Below is a small trained network, with its code and all its weights. Each question gives an input and a class and asks what happens when units are switched off, that is, made to give their printed mean instead of their output.

import numpy as np


def w(rows, s, z=0):
    codes = np.array(rows[::2]) - 128.0
    scale = np.full(codes.shape[1], s)
    scale[-1] = z or s
    return codes * scale


def f(y):
    return np.maximum(y, 0)


def log_softmax(a):
    a = a - a.max(-1, keepdims=True)
    return a - np.log(np.exp(a).sum(-1, keepdims=True))


def net(x, mask):
    res = np.array(x, float).reshape(1, 7) / 4 @ E
    y = f(res @ A[0][:, :-1].T + A[0][:, -1])
    res = res + np.where(mask, y, B[0][:, -1]) @ B[0][:, :-1]
    return log_softmax(res[-1] @ U[:, :-1].T + U[:, -1])


A, B = {}, {}
E = w([
[128,127,127],'x0',
[127,129,127],'x1',
[128,127,128],'x2',
[158,82,34],'x3',
[109,30,164],'x4',
[128,129,129],'x5',
[249,132,165],'x6',
],0.013)
A[0] = w([
[79,153,200,234],'n0',
[169,166,199,166],'n1',
[161,160,208,187],'n2',
[36,149,131,180],'n3',
[247,94,133,109],'n4',
[134,178,110,181],'n5',
[98,9,149,125],'n6',
[140,247,79,255],'n7',
[99,90,44,155],'n8',
[228,99,113,68],'n9',
[129,56,187,151],'n10',
[200,89,45,68],'n11',
[133,47,202,136],'n12',
[71,165,210,196],'n13',
[189,149,219,155],'n14',
[110,25,147,125],'n15',
[99,105,81,114],'n16',
[94,35,100,138],'n17',
[71,100,12,130],'n18',
[73,174,93,163],'n19',
[114,46,139,99],'n20',
[119,29,169,163],'n21',
],0.012,0.005)
B[0] = w([
[124,163,77,229],'n0',
[182,167,143,221],'n1',
[181,188,135,226],'n2',
[87,102,53,230],'n3',
[95,170,87,247],'n4',
[157,106,141,179],'n5',
[132,171,165,242],'n6',
[254,63,104,249],'n7',
[132,104,174,219],'n8',
[66,123,86,214],'n9',
[82,173,104,213],'n10',
[65,98,75,209],'n11',
[86,217,97,223],'n12',
[90,132,61,232],'n13',
[159,197,149,242],'n14',
[119,164,174,225],'n15',
[148,136,183,180],'n16',
[119,145,178,227],'n17',
[196,91,187,245],'n18',
[154,101,107,201],'n19',
[127,147,162,198],'n20',
[108,197,151,233],'n21',
],0.013,0.011)
U = w([
[135,105,2,198],'0',
[193,167,223,158],'1',
[8,157,89,183],'2',
[117,192,135,1],'3',
[169,37,155,80],'4',
],0.013,0.0075)

Each question gives the input, the list of numbers given to net, and the class t.
The units are the neurons (one row each of A and B). Each row of codes is followed by its name. A weight is (code - 128) times the scale printed after its matrix; where a second scale follows, it is the last column's (A, B and U).
mask holds one flag per neuron, in row order. A switched-off neuron (its flag False) gives its mean, the last column of its row in B, instead of its output. The means were averaged over made-up inputs and are rounded, as every weight is.
A unit's drop is (log p(t) with every unit on - log p(t) with that unit switched off) / (log p(t) with every unit on - log p(t) with every unit switched off).
unit that matters most: the unit with the biggest drop
top k neurons: the k neurons with the biggest drops, biggest first
drop when u is switched off: that unit's drop, to one decimal
input [-6,3,3,-2,1,-8,5], class 3: unit that matters most => n18
input [-8,8,-5,-3,5,0,1], class 3: top 4 neurons => (n11, n9, n3, n4)
input [8,3,-4,0,7,-8,2], class 3: top 2 neurons => (n3, n11)
input [4,-4,-8,-6,-8,7,0], class 0: top 2 neurons => (n13, n18)
input [3,-6,-7,1,3,1,-2], class 1: top 2 neurons => (n11, n9)
input [1,-3,-8,-2,3,-4,3], class 3: top 2 neurons => (n18, n7)
input [-3,1,4,-1,4,-4,0], class 2: top 2 neurons => (n7, n18)
input [-7,-1,1,-5,6,5,1], class 3: drop when n2 is switched off => 0.2
input [4,8,-3,4,2,6,8], class 2: drop when n7 is switched off => 0.1
input [-1,8,-1,1,-6,5,2], class 0: drop when n15 is switched off => 0.2
